Here is a tiny trained network, its code and every weight. The questions are about switching its units off for an input and a class, where a switched-off unit gives its printed mean instead of its output.

import numpy as np


def w(rows, s, z=0):
    codes = np.array(rows[::2]) - 128.0
    scale = np.full(codes.shape[1], s)
    scale[-1] = z or s
    return codes * scale


def f(y):
    return np.maximum(y, 0)


def log_softmax(a):
    a = a - a.max(-1, keepdims=True)
    return a - np.log(np.exp(a).sum(-1, keepdims=True))


def net(x, mask):
    res = np.array(x, float).reshape(1, 6) / 4 @ E
    y = f(res @ A[0][:, :-1].T + A[0][:, -1])
    res = res + np.where(mask, y, B[0][:, -1]) @ B[0][:, :-1]
    return log_softmax(res[-1] @ U[:, :-1].T + U[:, -1])


A, B = {}, {}
E = w([
[67,107,185,202,206,145],'x0',
[136,74,141,105,124,141],'x1',
[191,91,117,176,238,154],'x2',
[140,248,70,159,130,101],'x3',
[1,157,187,146,83,114],'x4',
[89,73,12,123,134,179],'x5',
],0.0048)
A[0] = w([
[124,149,62,120,111,133,127],'N0',
[123,139,75,122,117,121,121],'N1',
[189,152,143,104,111,112,2],'N2',
[192,154,152,113,99,122,52],'N3',
[123,140,97,119,122,130,158],'N4',
[31,242,196,135,93,122,194],'N5',
[196,141,167,116,139,117,137],'N6',
[85,36,145,116,114,133,94],'N7',
[70,6,152,112,109,142,68],'N8',
[74,187,172,153,100,111,168],'N9',
[205,162,160,116,85,137,48],'N10',
[151,99,121,178,254,144,34],'N11',
[123,92,135,134,118,150,121],'N12',
[132,122,123,128,165,121,31],'N13',
[128,159,64,89,132,136,125],'N14',
[132,170,7,128,81,143,104],'N15',
[129,149,60,125,108,127,122],'N16',
[185,151,146,112,110,119,6],'N17',
[143,100,132,157,203,143,74],'N18',
[130,146,92,147,105,139,202],'N19',
[110,144,141,154,105,113,201],'N20',
],0.013,0.00065)
B[0] = w([
[94,152,112,143,100,75,168],'N0',
[102,144,119,143,108,89,158],'N1',
[188,150,164,130,110,111,158],'N2',
[190,155,159,122,111,121,160],'N3',
[109,136,130,136,118,97,148],'N4',
[30,217,182,119,184,224,255],'N5',
[202,143,138,117,147,134,167],'N6',
[119,42,134,119,63,162,187],'N7',
[114,13,131,108,41,176,207],'N8',
[72,176,159,117,164,194,207],'N9',
[207,172,140,111,108,137,166],'N10',
[123,89,61,159,254,100,221],'N11',
[125,91,125,132,109,143,151],'N12',
[126,117,130,150,155,117,146],'N13',
[102,139,114,138,94,70,170],'N14',
[68,182,88,139,67,34,202],'N15',
[95,153,112,134,97,73,169],'N16',
[184,152,147,119,113,123,155],'N17',
[132,93,89,142,204,107,187],'N18',
[109,146,122,115,109,101,154],'N19',
[108,150,139,146,136,156,162],'N20',
],0.032,0.0083)
U = w([
[138,73,61,178,246,114,167],'0',
[115,2,125,99,38,181,143],'1',
[73,168,82,151,61,32,171],'2',
[250,155,176,98,104,118,3],'3',
[41,182,205,109,167,230,152],'4',
],0.0044,0.00033)

Each question gives the input, the list of numbers given to net, and the class t.
The units are the neurons (one row each of A and B). Each row of codes is followed by its name. A weight is (code - 128) times the scale printed after its matrix; where a second scale follows, it is the last column's (A, B and U).
mask holds one flag per neuron, in row order. A switched-off neuron (its flag False) gives its mean, the last column of its row in B, instead of its output. The means were averaged over made-up inputs and are rounded, as every weight is.
A unit's drop is (log p(t) with every unit on - log p(t) with that unit switched off) / (log p(t) with every unit on - log p(t) with every unit switched off).
The circuit of an input: a set's keep is (log p(t) with only the set's units on - log p(t) with every unit switched off) / (log p(t) with every unit on - log p(t) with every unit switched off). Starting from the 12 units with the biggest drops (on a tie, the unit counted first), units are removed one at a time, each time the one whose removal leaves the highest keep (on an exact tie, the one counted first), for as long as the keep stays at least 0.8.
units of the circuit, in order: the units of the circuit, biggest drop first
top k neurons: the k neurons with the biggest drops, biggest first
drop of u: that unit's drop, to one decimal
input [3,3,8,-5,2,6], class 0: units of the circuit, in order => N11
input [8,-8,5,-5,4,6], class 0: top 2 neurons => N11, N18
input [-5,-8,-7,0,-6,-4], class 3: top 3 neurons => N10, N3, N2
input [8,4,1,-7,-3,8], class 1: top 2 neurons => N8, N7
input [8,-1,4,-8,-2,7], class 0: top 3 neurons => N11, N18, N13
input [-1,5,0,-7,4,-7], class 1: top 2 neurons => N8, N7
input [-1,6,0,-4,7,-2], class 1: top 2 neurons => N8, N7
input [-8,-1,-7,8,-6,-8], class 3: top 3 neurons => N10, N3, N2
input [7,7,5,3,7,6], class 0: top 2 neurons => N11, N18
input [-4,5,-1,6,-6,-4], class 3: drop of N10 => 0.1
input [3,8,4,6,-8,5], class 0: drop of N11 => 1.0
input [-5,0,2,8,-1,-4], class 2: drop of N11 => -0.1
